Here is a tiny trained network, its code and every weight. The questions are about switching its units off for an input and a class, where a switched-off unit gives its printed mean instead of its output.

import numpy as np


def w(rows, s, z=0):
    codes = np.array(rows[::2]) - 128.0
    scale = np.full(codes.shape[1], s)
    scale[-1] = z or s
    return codes * scale


def f(y):
    return y / 2 * (1 + np.tanh(0.7978845608 * (y + 0.044715 * y**3)))


def log_softmax(a):
    a = a - a.max(-1, keepdims=True)
    return a - np.log(np.exp(a).sum(-1, keepdims=True))


def net(x, mask):
    res = np.array(x, float).reshape(1, 7) / 4 @ E
    y = f(res @ A[0][:, :-1].T + A[0][:, -1])
    res = res + np.where(mask, y, B[0][:, -1]) @ B[0][:, :-1]
    return log_softmax(res[-1] @ U[:, :-1].T + U[:, -1])


A, B = {}, {}
E = w([
[59,27,69],'x0',
[128,127,129],'x1',
[128,129,128],'x2',
[201,143,2],'x3',
[55,222,73],'x4',
[129,128,127],'x5',
[128,129,128],'x6',
],0.0075)
A[0] = w([
[94,152,116,143],'n0',
[131,131,129,131],'n1',
[204,156,103,115],'n2',
[119,189,238,175],'n3',
[99,94,136,131],'n4',
[34,70,135,111],'n5',
[28,223,80,189],'n6',
[120,53,6,51],'n7',
[152,161,114,104],'n8',
[229,179,81,127],'n9',
[158,135,98,173],'n10',
[195,62,160,254],'n11',
[52,74,135,139],'n12',
],0.02,0.007)
B[0] = w([
[131,160,107,154],'n0',
[129,130,133,129],'n1',
[113,173,200,192],'n2',
[215,100,125,234],'n3',
[102,119,100,155],'n4',
[80,105,41,201],'n5',
[141,254,68,253],'n6',
[233,97,121,207],'n7',
[103,163,137,152],'n8',
[66,167,193,233],'n9',
[131,145,173,173],'n10',
[110,5,187,233],'n11',
[78,109,76,195],'n12',
],0.047,0.013)
U = w([
[231,59,162,252],'0',
[253,165,104,214],'1',
[30,60,115,91],'2',
[60,159,61,10],'3',
[30,111,211,21],'4',
[52,201,151,72],'5',
],0.0055,0.0039)

Each question gives the input, the list of numbers given to net, and the class t.
The units are the neurons (one row each of A and B). Each row of codes is followed by its name. A weight is (code - 128) times the scale printed after its matrix; where a second scale follows, it is the last column's (A, B and U).
mask holds one flag per neuron, in row order. A switched-off neuron (its flag False) gives its mean, the last column of its row in B, instead of its output. The means were averaged over made-up inputs and are rounded, as every weight is.
A unit's drop is (log p(t) with every unit on - log p(t) with that unit switched off) / (log p(t) with every unit on - log p(t) with every unit switched off).
The circuit of an input: a set's keep is (log p(t) with only the set's units on - log p(t) with every unit switched off) / (log p(t) with every unit on - log p(t) with every unit switched off). Starting from the 12 units with the biggest drops (on a tie, the unit counted first), units are removed one at a time, each time the one whose removal leaves the highest keep (on an exact tie, the one counted first), for as long as the keep stays at least 0.8.
circuit, biggest first: the units of the circuit, biggest drop first
most important unit: the unit with the biggest drop
k most important neurons: the k neurons with the biggest drops, biggest first
drop of u: that unit's drop, to one decimal
input [1,-6,-5,0,7,2,-6], class 3: circuit, biggest first => n3, n9
input [0,-1,4,2,7,-7,-6], class 5: most important unit => n3
input [-2,8,-1,-7,-1,-6,-6], class 0: circuit, biggest first => n3, n6
input [1,-6,6,3,-1,1,-3], class 0: 2 most important neurons => n6, n7
input [-3,-6,-5,-8,2,6,6], class 1: 2 most important neurons => n3, n11
input [-1,-2,-4,3,2,-4,-5], class 5: 2 most important neurons => n3, n11
input [1,2,-8,-4,0,-8,-2], class 2: 2 most important neurons => n6, n7
input [-5,7,1,1,-2,5,-7], class 4: 2 most important neurons => n7, n9
input [1,-8,8,7,-7,5,0], class 0: 2 most important neurons => n7, n12
input [3,2,-5,-1,-2,8,2], class 2: 2 most important neurons => n3, n6
input [6,6,8,-3,-1,-1,7], class 2: drop of n6 => 0.5
input [-5,-4,0,-1,-4,-6,-5], class 0: drop of n9 => 0.0
input [5,4,7,-1,-5,6,4], class 2: drop of n3 => 0.1
input [-4,-3,4,8,-1,1,2], class 4: most important unit => n6
input [4,7,0,7,-5,7,-3], class 0: drop of n7 => 3.9
input [7,-5,-1,-1,-6,5,-4], class 2: 3 most important neurons => n5, n12, n3
input [0,0,6,5,6,6,-5], class 5: 2 most important neurons => n3, n9
